Here is a tiny trained network, its code and every weight. The questions are about switching its units off for an input and a class, where a switched-off unit gives its printed mean instead of its output.

import numpy as np


def w(rows, s, z=0):
    codes = np.array(rows[::2]) - 128.0
    scale = np.full(codes.shape[1], s)
    scale[-1] = z or s
    return codes * scale


def f(y):
    return np.maximum(y, 0)


def log_softmax(a):
    a = a - a.max(-1, keepdims=True)
    return a - np.log(np.exp(a).sum(-1, keepdims=True))


def net(x, mask):
    res = np.array(x, float).reshape(1, 4) / 4 @ E
    y = f(res @ A[0][:, :-1].T + A[0][:, -1])
    res = res + np.where(mask, y, B[0][:, -1]) @ B[0][:, :-1]
    return log_softmax(res[-1] @ U[:, :-1].T + U[:, -1])


A, B = {}, {}
E = w([
[182,108,95,200,98,151,131,167],'x0',
[104,100,174,144,180,200,147,190],'x1',
[132,111,142,252,143,186,132,70],'x2',
[78,151,77,109,136,97,169,144],'x3',
],0.013)
A[0] = w([
[95,127,102,252,154,189,158,203,115],'N0',
[133,127,106,166,113,132,136,167,88],'N1',
[147,125,186,222,133,186,114,72,186],'N2',
[94,130,140,48,150,141,140,176,138],'N3',
[158,133,119,121,105,125,128,170,88],'N4',
[131,116,134,135,125,101,145,121,116],'N5',
[72,135,99,94,149,111,147,123,77],'N6',
[99,127,102,182,148,162,146,197,35],'N7',
[114,131,130,63,132,114,127,136,132],'N8',
[137,134,126,150,102,99,121,33,89],'N9',
[160,124,155,77,126,123,112,137,2],'N10',
[110,128,179,131,148,162,130,113,29],'N11',
[144,128,118,150,127,94,113,49,89],'N12',
[39,133,50,212,167,126,171,120,154],'N13',
[144,128,131,132,116,107,128,151,48],'N14',
[125,131,56,203,115,109,145,161,166],'N15',
[84,131,132,108,150,135,143,115,111],'N16',
[63,134,168,152,164,145,141,40,79],'N17',
],0.02,0.0045)
B[0] = w([
[154,109,28,193,218,137,117,132,240],'N0',
[129,131,82,121,128,121,122,102,156],'N1',
[189,117,134,250,223,131,123,207,254],'N2',
[112,117,215,114,174,111,121,160,200],'N3',
[97,121,110,129,197,136,127,148,152],'N4',
[139,113,120,128,95,159,114,129,137],'N5',
[85,125,159,96,108,137,132,171,179],'N6',
[175,146,89,174,79,131,134,91,178],'N7',
[68,117,99,100,156,164,123,184,188],'N8',
[149,154,136,129,53,125,157,44,190],'N9',
[108,133,159,123,85,119,149,146,158],'N10',
[100,123,84,117,194,137,139,112,162],'N11',
[154,124,141,90,60,113,112,56,180],'N12',
[86,143,191,28,47,113,127,96,198],'N13',
[86,127,133,130,190,148,134,100,137],'N14',
[96,127,18,88,134,147,129,79,184],'N15',
[92,137,119,100,156,116,136,175,158],'N16',
[116,103,54,158,226,150,115,198,195],'N17',
],0.022,0.025)
U = w([
[242,162,162,163,101,91,92,82,3],'0',
[161,103,32,143,254,162,71,153,207],'1',
[128,175,68,31,83,112,105,57,128],'2',
[75,121,160,36,196,133,100,220,138],'3',
],0.0068,0.0026)

Each question gives the input, the list of numbers given to net, and the class t.
The units are the neurons (one row each of A and B). Each row of codes is followed by its name. A weight is (code - 128) times the scale printed after its matrix; where a second scale follows, it is the last column's (A, B and U).
mask holds one flag per neuron, in row order. A switched-off neuron (its flag False) gives its mean, the last column of its row in B, instead of its output. The means were averaged over made-up inputs and are rounded, as every weight is.
A unit's drop is (log p(t) with every unit on - log p(t) with that unit switched off) / (log p(t) with every unit on - log p(t) with every unit switched off).
The circuit of an input: a set's keep is (log p(t) with only the set's units on - log p(t) with every unit switched off) / (log p(t) with every unit on - log p(t) with every unit switched off). Starting from the 12 units with the biggest drops (on a tie, the unit counted first), units are removed one at a time, each time the one whose removal leaves the highest keep (on an exact tie, the one counted first), for as long as the keep stays at least 0.8.
units of the circuit, in order: the units of the circuit, biggest drop first
k most important neurons: the k neurons with the biggest drops, biggest first
drop of u: that unit's drop, to one decimal
input [1,-4,-2,-3], class 2: units of the circuit, in order => N2
input [-3,-5,5,-1], class 0: 2 most important neurons => N9, N0
input [6,0,1,6], class 2: units of the circuit, in order => N2, N13
input [2,2,2,6], class 2: units of the circuit, in order => N13, N2
input [-4,-6,5,-3], class 0: 3 most important neurons => N9, N12, N0
input [-6,0,4,3], class 3: 2 most important neurons => N0, N13
input [3,5,-5,-7], class 3: 3 most important neurons => N0, N2, N17
input [-2,-4,-2,0], class 2: 2 most important neurons => N2, N17
input [5,-6,-5,-3], class 2: 3 most important neurons => N2, N0, N17
input [-2,6,1,7], class 3: 2 most important neurons => N13, N2
input [-2,-8,0,-6], class 0: 2 most important neurons => N15, N13
input [-7,-8,8,-3], class 0: 3 most important neurons => N9, N12, N0
input [-3,-1,-5,-8], class 3: drop of N8 => 0.0
input [2,-6,7,7], class 2: units of the circuit, in order => N13
input [6,-4,0,1], class 2: drop of N2 => 0.4
input [-5,-7,6,-2], class 0: drop of N9 => 0.4
